Below are the code and all the weights of a small trained network. Each question names an input and a class and asks about switching units off, where a switched-off unit gives its printed mean instead of its output.

import numpy as np


def w(rows, s, z=0):
    codes = np.array(rows[::2]) - 128.0
    scale = np.full(codes.shape[1], s)
    scale[-1] = z or s
    return codes * scale


def norm(h):
    return h / np.sqrt((h * h).mean(-1, keepdims=True) + 1e-5)


def f(y):
    return y / 2 * (1 + np.tanh(0.7978845608 * (y + 0.044715 * y**3)))


def log_softmax(a):
    a = a - a.max(-1, keepdims=True)
    return a - np.log(np.exp(a).sum(-1, keepdims=True))


def net(x, mask):
    res = np.array(x, float).reshape(1, 2) / 4 @ E
    u = 0
    for l in range(4):
        y = f(norm(res) @ A[l][:, :-1].T + A[l][:, -1])
        res = res + np.where(mask[u : u + 4], y, B[l][:, -1]) @ B[l][:, :-1]
        u += 4
    return log_softmax(norm(res)[-1] @ U[:, :-1].T + U[:, -1])


A, B = {}, {}
E = w([
[146,111,229,175,149,170,36,95,4,254],'x0',
[109,99,131,93,114,82,175,41,120,146],'x1',
],0.0046)
A[0] = w([
[170,201,36,135,162,173,133,220,212,19,106],'0.n1',
[78,106,21,69,114,67,228,102,219,24,44],'0.n2',
[167,186,2,128,142,162,144,202,226,9,27],'0.n3',
[185,182,167,144,183,181,47,205,121,171,4],'0.n4',
],0.0048,0.0036)
B[0] = w([
[60,65,183,80,229,43,90,134,174,224,228],'0.n1',
[166,222,29,178,3,221,240,96,68,33,254],'0.n2',
[86,37,243,64,189,42,90,97,200,164,233],'0.n3',
[193,198,47,215,53,201,157,137,58,22,158],'0.n4',
],0.005,0.0095)
A[1] = w([
[82,10,142,45,153,61,169,87,163,134,70],'1.n1',
[110,40,194,85,126,82,86,74,96,254,35],'1.n2',
[81,114,145,101,232,24,108,172,247,153,38],'1.n3',
[144,33,170,109,142,120,87,82,117,212,4],'1.n4',
],0.0052,0.0036)
B[1] = w([
[206,220,138,254,146,217,49,201,63,129,253],'1.n1',
[27,162,194,25,214,136,202,126,189,168,242],'1.n2',
[205,22,229,200,206,49,25,91,153,55,236],'1.n3',
[75,182,139,58,157,117,190,139,184,124,181],'1.n4',
],0.0045,0.0058)
A[2] = w([
[95,133,170,43,146,121,145,110,173,216,15],'2.n1',
[112,136,46,83,30,136,166,161,181,116,1],'2.n2',
[192,204,102,217,93,241,65,156,27,129,48],'2.n3',
[178,29,208,113,234,3,59,148,236,98,39],'2.n4',
],0.0054,0.004)
B[2] = w([
[22,184,163,75,150,155,212,76,94,139,164],'2.n1',
[96,50,86,113,78,103,104,79,137,136,149],'2.n2',
[191,178,38,190,59,173,55,236,78,153,218],'2.n3',
[188,65,205,254,217,71,45,68,162,59,253],'2.n4',
],0.0059,0.0075)
A[3] = w([
[138,105,73,100,101,137,131,166,158,113,54],'3.n1',
[124,89,71,77,94,81,146,142,236,88,2],'3.n2',
[148,123,2,117,1,114,193,87,175,39,54],'3.n3',
[144,104,26,112,95,119,98,173,134,94,31],'3.n4',
],0.0064,0.0054)
B[3] = w([
[78,118,189,124,131,82,152,83,133,144,122],'3.n1',
[112,156,79,105,104,158,167,181,80,129,139],'3.n2',
[107,15,29,2,38,56,208,161,218,99,255],'3.n3',
[93,138,161,102,189,137,199,104,153,91,142],'3.n4',
],0.0062,0.0068)
U = w([
[218,33,233,232,236,25,21,52,215,34,235],'0',
[240,223,34,226,41,235,25,241,20,172,101],'1',
[146,13,4,19,2,45,240,92,229,28,102],'2',
[19,238,247,5,234,198,236,39,76,245,3],'3',
],0.0079,0.0034)

Each question gives the input, the list of numbers given to net, and the class t.
The units are the neurons (one row each of A and B). Each row of codes is followed by its name. A weight is (code - 128) times the scale printed after its matrix; where a second scale follows, it is the last column's (A, B and U).
mask holds one flag per neuron, layer by layer. A switched-off neuron (its flag False) gives its mean, the last column of its row in B, instead of its output. The means were averaged over made-up inputs and are rounded, as every weight is.
A unit's drop is (log p(t) with every unit on - log p(t) with that unit switched off) / (log p(t) with every unit on - log p(t) with every unit switched off).
unit that matters most: the unit with the biggest drop
top k neurons: the k neurons with the biggest drops, biggest first
top k neurons in layer l: the k neurons of layer l with the biggest drops, biggest first
drop of u: that unit's drop, to one decimal
input [0,6], class 2: top neuron -> [0.n1]
input [1,5], class 3: top 3 neurons -> [0.n2 0.n3 0.n1]
input [-4,-1], class 0: top 2 neurons in layer 0 -> [0.n3 0.n1]
input [6,0], class 1: top 2 neurons -> [0.n3 0.n1]
input [3,1], class 3: top 3 neurons -> [0.n2 1.n1 1.n3]
input [1,1], class 3: top 2 neurons -> [0.n4 0.n2]
input [2,7], class 3: top 2 neurons -> [0.n2 0.n3]
input [-8,0], class 0: top 3 neurons -> [0.n3 0.n1 0.n4]
input [4,1], class 3: top 2 neurons -> [0.n2 1.n1]
input [4,0], class 1: top 3 neurons -> [0.n3 0.n1 0.n4]
input [1,-8], class 1: top 2 neurons -> [0.n4 0.n3]
input [0,3], class 2: drop of 0.n3 -> 4.3
input [3,8], class 3: drop of 0.n2 -> 1.5
input [-7,-2], class 0: drop of 0.n1 -> 3.6
input [1,-5], class 1: unit that matters most -> 0.n4
